Below are the code and all the weights of a small trained network. Each question names an input and a target symbol and asks about switching units off, where a switched-off unit gives its printed mean instead of its output.

import numpy as np


def w(rows, s, z=0):
    codes = np.array(rows[::2]) - 128.0
    scale = np.full(codes.shape[1], s)
    scale[-1] = z or s
    return codes * scale


def f(y):
    return y / 2 * (1 + np.tanh(0.7978845608 * (y + 0.044715 * y**3)))


def softmax(a):
    e = np.exp(a - a.max(-1, keepdims=True))
    return e / e.sum(-1, keepdims=True)


def log_softmax(a):
    a = a - a.max(-1, keepdims=True)
    return a - np.log(np.exp(a).sum(-1, keepdims=True))


def net(x, mask):
    ids = ['αβηθμξστφω'.index(c) for c in x.split()]
    T = len(ids)
    res = E[ids] + P[:T]
    r = res
    for j in range(3):
        rows = slice(3 * j, 3 * j + 3)
        q, k, v = (r @ M[0][rows].T for M in (Q, K, V))
        z = softmax(np.where(np.tri(T) > 0, q @ k.T / 3**0.5, -1e9)) @ v
        o = O[0][rows]
        res = res + np.where(mask[j], z, o[:, -1]) @ o[:, :-1]
    y = f(res @ A[0][:, :-1].T + A[0][:, -1])
    res = res + np.where(mask[3:11], y, B[0][:, -1]) @ B[0][:, :-1]
    return log_softmax(res[-1] @ U[:, :-1].T + U[:, -1])


Q, K, V, O, A, B = {}, {}, {}, {}, {}, {}
E = w([
[181,122,117],'α',
[155,129,147],'β',
[46,7,91],'η',
[164,114,142],'θ',
[147,72,61],'μ',
[103,78,65],'ξ',
[77,92,180],'σ',
[137,72,157],'τ',
[197,72,151],'φ',
[147,85,192],'ω',
],0.02)
P = w([
[123,116,121],'0',
[132,104,130],'1',
[141,91,139],'2',
[143,81,151],'3',
[142,68,165],'4',
[143,56,179],'5',
[152,44,189],'6',
[153,30,202],'7',
[153,23,211],'8',
[161,8,220],'9',
],0.011)
Q[0] = w([
[94,129,153],'H0',
[160,9,146],'H0',
[123,79,121],'H0',
[106,254,109],'H1',
[181,20,160],'H1',
[123,112,79],'H1',
[57,110,149],'H2',
[135,112,152],'H2',
[99,93,89],'H2',
],0.024)
K[0] = w([
[159,135,115],'H0',
[150,76,214],'H0',
[149,111,178],'H0',
[128,229,108],'H1',
[99,5,147],'H1',
[138,132,184],'H1',
[152,64,156],'H2',
[152,127,126],'H2',
[158,47,101],'H2',
],0.024)
V[0] = w([
[121,74,41],'H0',
[136,64,119],'H0',
[255,161,85],'H0',
[147,181,162],'H1',
[131,171,103],'H1',
[102,106,39],'H1',
[107,153,183],'H2',
[169,92,152],'H2',
[110,133,94],'H2',
],0.021)
O[0] = w([
[55,20,1,112],'H0',
[138,34,66,233],'H0',
[244,138,92,109],'H0',
[177,103,194,4],'H1',
[188,171,143,17],'H1',
[105,223,63,164],'H1',
[124,99,85,89],'H2',
[192,111,102,207],'H2',
[96,148,130,106],'H2',
],0.012,0.018)
A[0] = w([
[108,26,154,139],'N0',
[60,60,114,128],'N1',
[136,132,194,255],'N2',
[63,161,85,63],'N3',
[254,224,197,162],'N4',
[93,113,183,106],'N5',
[120,219,69,30],'N6',
[87,65,47,119],'N7',
],0.0097,0.0099)
B[0] = w([
[116,150,125,212],'N0',
[166,156,116,217],'N1',
[141,253,235,146],'N2',
[229,130,132,182],'N3',
[229,164,43,132],'N4',
[105,127,53,141],'N5',
[87,101,140,160],'N6',
[103,134,177,252],'N7',
],0.011,0.038)
U = w([
[203,108,86,4],'α',
[195,150,118,50],'β',
[138,98,102,50],'η',
[190,113,110,105],'θ',
[128,115,59,183],'μ',
[99,135,51,180],'ξ',
[30,117,143,94],'σ',
[14,10,114,85],'τ',
[154,2,97,101],'φ',
[159,127,163,211],'ω',
],0.0097,0.012)

Each question gives the input, a string of symbols that net reads in full, and the target symbol t.
The units are the heads (3 rows each of Q, K, V and O) and the neurons (one row each of A and B). Each row of codes is followed by its name. A weight is (code - 128) times the scale printed after its matrix; where a second scale follows, it is the last column's (O, A, B and U).
mask holds one flag per unit, heads first, then neurons. A switched-off unit (its flag False) gives its mean, the last column of its rows in O or B, instead of its output. The means were averaged over made-up inputs and are rounded, as every weight is.
A unit's drop is (log p(t) with every unit on - log p(t) with that unit switched off) / (log p(t) with every unit on - log p(t) with every unit switched off).
The circuit of an input: a set's keep is (log p(t) with only the set's units on - log p(t) with every unit switched off) / (log p(t) with every unit on - log p(t) with every unit switched off). Starting from all 11 units, units are removed one at a time, each time the one whose removal leaves the highest keep (on an exact tie, the one counted first), for as long as the keep stays at least 0.8.
units of the circuit, in order: the units of the circuit, biggest drop first
unit that matters most: the unit with the biggest drop
k most important neurons: the k neurons with the biggest drops, biggest first
heads that matter: for each layer, one digit per head in row order, 1 if its drop is at least 0.15 and else 0, layers parted by /
input θ τ μ φ α ω μ, target ω: units of the circuit, in order => [H1; N2; H0]
input τ τ ξ τ μ ξ φ, target φ: units of the circuit, in order => [H1]
input α ω η σ, target ξ: 3 most important neurons => [N3; N2; N7]
input φ ω φ, target ω: 2 most important neurons => [N2; N3]
input τ φ η φ σ σ, target μ: units of the circuit, in order => [H1; N3; N0]
input α α ω θ, target ω: units of the circuit, in order => [H1; H0]
input α α β, target β: units of the circuit, in order => [H1; H0; N4]
input θ ξ α θ σ α τ β, target τ: heads that matter => 100
input ω β α τ β ξ σ ξ, target σ: heads that matter => 110
input τ σ σ τ ω σ θ θ μ σ, target σ: units of the circuit, in order => [N2; H0]
input α φ φ σ, target φ: heads that matter => 110
input σ β φ θ α, target φ: units of the circuit, in order => [H1; H0; N2]
input μ φ β φ ξ μ σ ω σ, target ω: units of the circuit, in order => [N2; H0]
input φ ξ τ β ω β, target ω: units of the circuit, in order => [H1; H0]
input θ μ ω ω ω φ σ, target ω: units of the circuit, in order => [H1; N2]
input σ μ α μ ω τ α φ φ σ, target φ: heads that matter => 101
input β α ξ β μ τ ξ μ, target τ: unit that matters most => N3
input θ μ ξ σ ξ η, target ξ: 2 most important neurons => [N3; N1]
input σ τ τ β, target τ: units of the circuit, in order => [N3; H1; H0]
input φ β ξ, target φ: units of the circuit, in order => [H1; N2]
input φ τ φ η, target ξ: units of the circuit, in order => [H1]
input φ τ ξ σ, target τ: units of the circuit, in order => [N3; H1]
input ω τ φ ω μ ω ξ ξ ξ σ, target σ: 3 most important neurons => [N2; N3; N5]
input τ σ τ, target τ: 2 most important neurons => [N3; N2]
input σ σ α α ξ α α θ τ θ, target τ: heads that matter => 100
input μ φ φ ω η ξ τ θ, target ξ: heads that matter => 010
input μ ω φ μ μ μ φ μ, target φ: units of the circuit, in order => [H1]
input η σ τ τ β, target ξ: 2 most important neurons => [N3; N6]
input θ σ θ, target σ: heads that matter => 110
